Here is a tiny trained network, its code and every weight. The questions are about switching its units off for an input and a class, where a switched-off unit gives its printed mean instead of its output.

import numpy as np


def w(rows, s, z=0):
    codes = np.array(rows[::2]) - 128.0
    scale = np.full(codes.shape[1], s)
    scale[-1] = z or s
    return codes * scale


def f(y):
    return y / 2 * (1 + np.tanh(0.7978845608 * (y + 0.044715 * y**3)))


def log_softmax(a):
    a = a - a.max(-1, keepdims=True)
    return a - np.log(np.exp(a).sum(-1, keepdims=True))


def net(x, mask):
    res = np.array(x, float).reshape(1, 7) / 4 @ E
    y = f(res @ A[0][:, :-1].T + A[0][:, -1])
    res = res + np.where(mask, y, B[0][:, -1]) @ B[0][:, :-1]
    return log_softmax(res[-1] @ U[:, :-1].T + U[:, -1])


A, B = {}, {}
E = w([
[183,204,5,162,108,131,29,94,101,39],'x0',
[149,46,124,98,140,141,129,24,254,72],'x1',
[47,195,123,46,45,133,182,103,98,45],'x2',
[129,142,118,155,133,149,154,126,135,121],'x3',
[158,144,138,97,123,135,119,151,147,130],'x4',
[145,143,144,110,117,141,116,124,138,146],'x5',
[184,76,157,66,205,228,133,110,2,82],'x6',
],0.0055)
A[0] = w([
[161,111,195,85,94,71,83,131,112,117,253],'neuron 1',
[122,200,134,158,122,120,126,224,46,179,92],'neuron 2',
[177,105,160,81,194,178,119,119,55,82,78],'neuron 3',
[91,91,153,97,172,163,166,142,118,159,56],'neuron 4',
[133,200,117,157,149,130,25,110,117,56,82],'neuron 5',
[60,165,123,66,68,171,177,91,114,73,125],'neuron 6',
[97,132,201,132,156,166,216,146,161,153,121],'neuron 7',
[73,162,103,38,67,138,196,128,111,51,76],'neuron 8',
[178,171,52,144,106,145,92,73,118,110,189],'neuron 9',
[97,112,189,116,112,150,212,129,127,173,106],'neuron 10',
[90,104,155,103,139,157,210,157,142,177,119],'neuron 11',
[144,93,128,85,192,174,124,132,67,101,91],'neuron 12',
[159,165,69,161,94,152,50,109,106,98,85],'neuron 13',
[124,89,171,82,125,92,210,158,130,176,85],'neuron 14',
[162,158,40,146,99,148,86,135,117,69,123],'neuron 15',
[104,126,214,143,135,161,203,143,147,169,109],'neuron 16',
[77,102,187,60,138,143,184,162,147,166,134],'neuron 17',
[137,105,141,119,205,207,113,110,63,100,74],'neuron 18',
[120,57,108,61,137,131,104,70,218,78,109],'neuron 19',
[119,95,177,111,118,103,202,124,128,176,111],'neuron 20',
[105,137,111,152,71,62,99,192,213,136,58],'neuron 21',
[156,92,149,83,158,191,151,99,61,114,172],'neuron 22',
[91,151,144,141,112,75,98,233,16,151,114],'neuron 23',
[115,100,117,160,140,157,191,36,165,101,253],'neuron 24',
[197,84,139,224,183,139,92,114,162,179,103],'neuron 25',
[174,89,100,176,187,140,69,153,151,220,74],'neuron 26',
[194,104,85,182,218,123,79,125,149,225,86],'neuron 27',
[69,92,174,122,160,132,174,139,128,182,124],'neuron 28',
[147,76,145,109,143,137,114,1,216,92,92],'neuron 29',
[102,195,132,47,50,122,200,95,138,85,125],'neuron 30',
[97,156,115,162,93,32,94,124,194,191,140],'neuron 31',
[113,150,121,174,59,50,150,136,189,173,102],'neuron 32',
[146,120,171,105,191,177,118,90,63,100,84],'neuron 33',
[83,110,201,148,145,130,181,128,128,154,113],'neuron 34',
[162,176,62,131,152,101,70,103,95,79,97],'neuron 35',
],0.0059,0.0037)
B[0] = w([
[127,154,126,152,179,87,93,158,128,93,208],'neuron 1',
[146,193,121,44,179,126,246,3,119,186,201],'neuron 2',
[36,154,157,147,99,193,114,168,180,65,203],'neuron 3',
[133,110,86,122,97,182,112,127,169,126,139],'neuron 4',
[106,31,56,78,114,145,89,69,172,182,185],'neuron 5',
[186,66,180,196,57,52,128,199,70,157,203],'neuron 6',
[159,97,71,106,162,115,91,132,161,146,187],'neuron 7',
[178,42,168,188,49,82,150,156,49,176,196],'neuron 8',
[151,111,67,104,140,105,75,139,145,166,233],'neuron 9',
[143,60,99,101,151,131,53,107,144,168,179],'neuron 10',
[135,86,102,102,146,108,76,113,167,141,180],'neuron 11',
[55,167,133,156,110,187,172,181,187,95,180],'neuron 12',
[139,57,65,78,115,150,97,77,186,159,188],'neuron 13',
[145,75,68,93,156,148,80,77,158,137,175],'neuron 14',
[148,64,66,77,129,125,76,110,169,176,206],'neuron 15',
[157,76,72,98,148,119,72,122,167,124,184],'neuron 16',
[157,116,62,115,137,114,85,131,136,138,204],'neuron 17',
[40,132,157,166,122,210,155,163,170,71,187],'neuron 18',
[149,212,164,75,167,126,214,59,70,179,218],'neuron 19',
[130,98,86,75,150,132,90,114,167,129,174],'neuron 20',
[43,127,173,143,96,204,174,131,199,91,189],'neuron 21',
[62,177,152,177,103,140,97,174,175,76,219],'neuron 22',
[143,194,136,59,190,143,204,34,108,178,209],'neuron 23',
[145,185,136,139,194,72,129,122,123,124,252],'neuron 24',
[160,122,180,155,71,92,152,134,71,135,222],'neuron 25',
[161,67,180,183,33,107,174,132,61,146,198],'neuron 26',
[167,50,188,192,14,84,158,160,72,160,220],'neuron 27',
[162,92,78,121,129,103,84,125,154,125,183],'neuron 28',
[156,211,153,56,167,131,235,64,89,178,232],'neuron 29',
[157,92,187,202,76,101,117,192,96,147,211],'neuron 30',
[23,183,150,170,131,207,145,191,165,32,238],'neuron 31',
[56,139,142,146,131,214,131,152,193,57,213],'neuron 32',
[61,137,148,155,104,182,142,150,170,73,177],'neuron 33',
[127,95,86,99,121,110,79,133,152,148,169],'neuron 34',
[131,76,87,88,125,133,92,110,198,148,192],'neuron 35',
],0.0057,0.0041)
U = w([
[148,66,2,86,133,124,25,109,179,136,93],'0',
[28,175,155,166,107,210,137,175,186,55,86],'1',
[189,71,189,185,30,67,142,161,32,142,89],'2',
[157,230,125,52,193,121,240,30,92,157,81],'3',
[142,167,109,139,169,95,80,151,120,105,254],'4',
],0.0081,0.0095)

Each question gives the input, the list of numbers given to net, and the class t.
The units are the neurons (one row each of A and B). Each row of codes is followed by its name. A weight is (code - 128) times the scale printed after its matrix; where a second scale follows, it is the last column's (A, B and U).
mask holds one flag per neuron, in row order. A switched-off neuron (its flag False) gives its mean, the last column of its row in B, instead of its output. The means were averaged over made-up inputs and are rounded, as every weight is.
A unit's drop is (log p(t) with every unit on - log p(t) with that unit switched off) / (log p(t) with every unit on - log p(t) with every unit switched off).
The circuit of an input: a set's keep is (log p(t) with only the set's units on - log p(t) with every unit switched off) / (log p(t) with every unit on - log p(t) with every unit switched off). Starting from the 12 units with the biggest drops (on a tie, the unit counted first), units are removed one at a time, each time the one whose removal leaves the highest keep (on an exact tie, the one counted first), for as long as the keep stays at least 0.8.
circuit, biggest first: the units of the circuit, biggest drop first
k most important neurons: the k neurons with the biggest drops, biggest first
drop of u: that unit's drop, to one decimal
input [-4,7,2,1,5,-5,-6], class 3: circuit, biggest first -> [neuron 19]
input [0,-5,-6,-4,6,8,-1], class 2: circuit, biggest first -> [neuron 27; neuron 26]
input [3,7,4,5,0,-2,-1], class 3: circuit, biggest first -> [neuron 29; neuron 19]
input [4,4,8,-7,1,-5,5], class 2: circuit, biggest first -> [neuron 8; neuron 6]
input [0,5,-1,4,1,-1,4], class 3: circuit, biggest first -> [neuron 29; neuron 19]
input [0,-7,-3,4,6,0,-6], class 3: 2 most important neurons -> [neuron 2; neuron 23]
input [-2,0,-7,2,8,0,-5], class 2: circuit, biggest first -> [neuron 27; neuron 26]
input [-3,1,-5,6,-3,-4,-7], class 1: 3 most important neurons -> [neuron 31; neuron 32; neuron 21]
input [-5,-8,-8,2,8,2,-8], class 1: 2 most important neurons -> [neuron 31; neuron 32]
input [4,-7,6,-5,-1,7,4], class 3: 2 most important neurons -> [neuron 23; neuron 2]
input [4,-6,8,-4,-5,1,-2], class 2: 2 most important neurons -> [neuron 8; neuron 6]
input [-3,-6,-7,6,4,4,-8], class 1: 2 most important neurons -> [neuron 31; neuron 32]
input [1,6,6,5,-8,2,7], class 1: 2 most important neurons -> [neuron 22; neuron 3]
input [-1,-6,8,-4,8,8,-2], class 2: circuit, biggest first -> [neuron 8]
input [3,7,1,-1,3,2,-6], class 3: circuit, biggest first -> [neuron 29; neuron 19]
input [-3,-2,-8,-7,-4,-3,-4], class 2: 2 most important neurons -> [neuron 27; neuron 26]
input [-2,8,-5,-3,0,-6,2], class 3: 2 most important neurons -> [neuron 29; neuron 19]
input [-2,2,5,-4,-6,3,-2], class 2: drop of neuron 8 -> 0.2
input [-4,-4,8,8,-2,2,-3], class 2: drop of neuron 30 -> 0.1
input [-5,-7,-3,-6,8,0,0], class 3: circuit, biggest first -> [neuron 2]
input [-2,6,-2,-6,6,-2,-6], class 1: drop of neuron 21 -> 0.4
input [7,-1,5,4,0,-4,-4], class 0: drop of neuron 5 -> 0.1
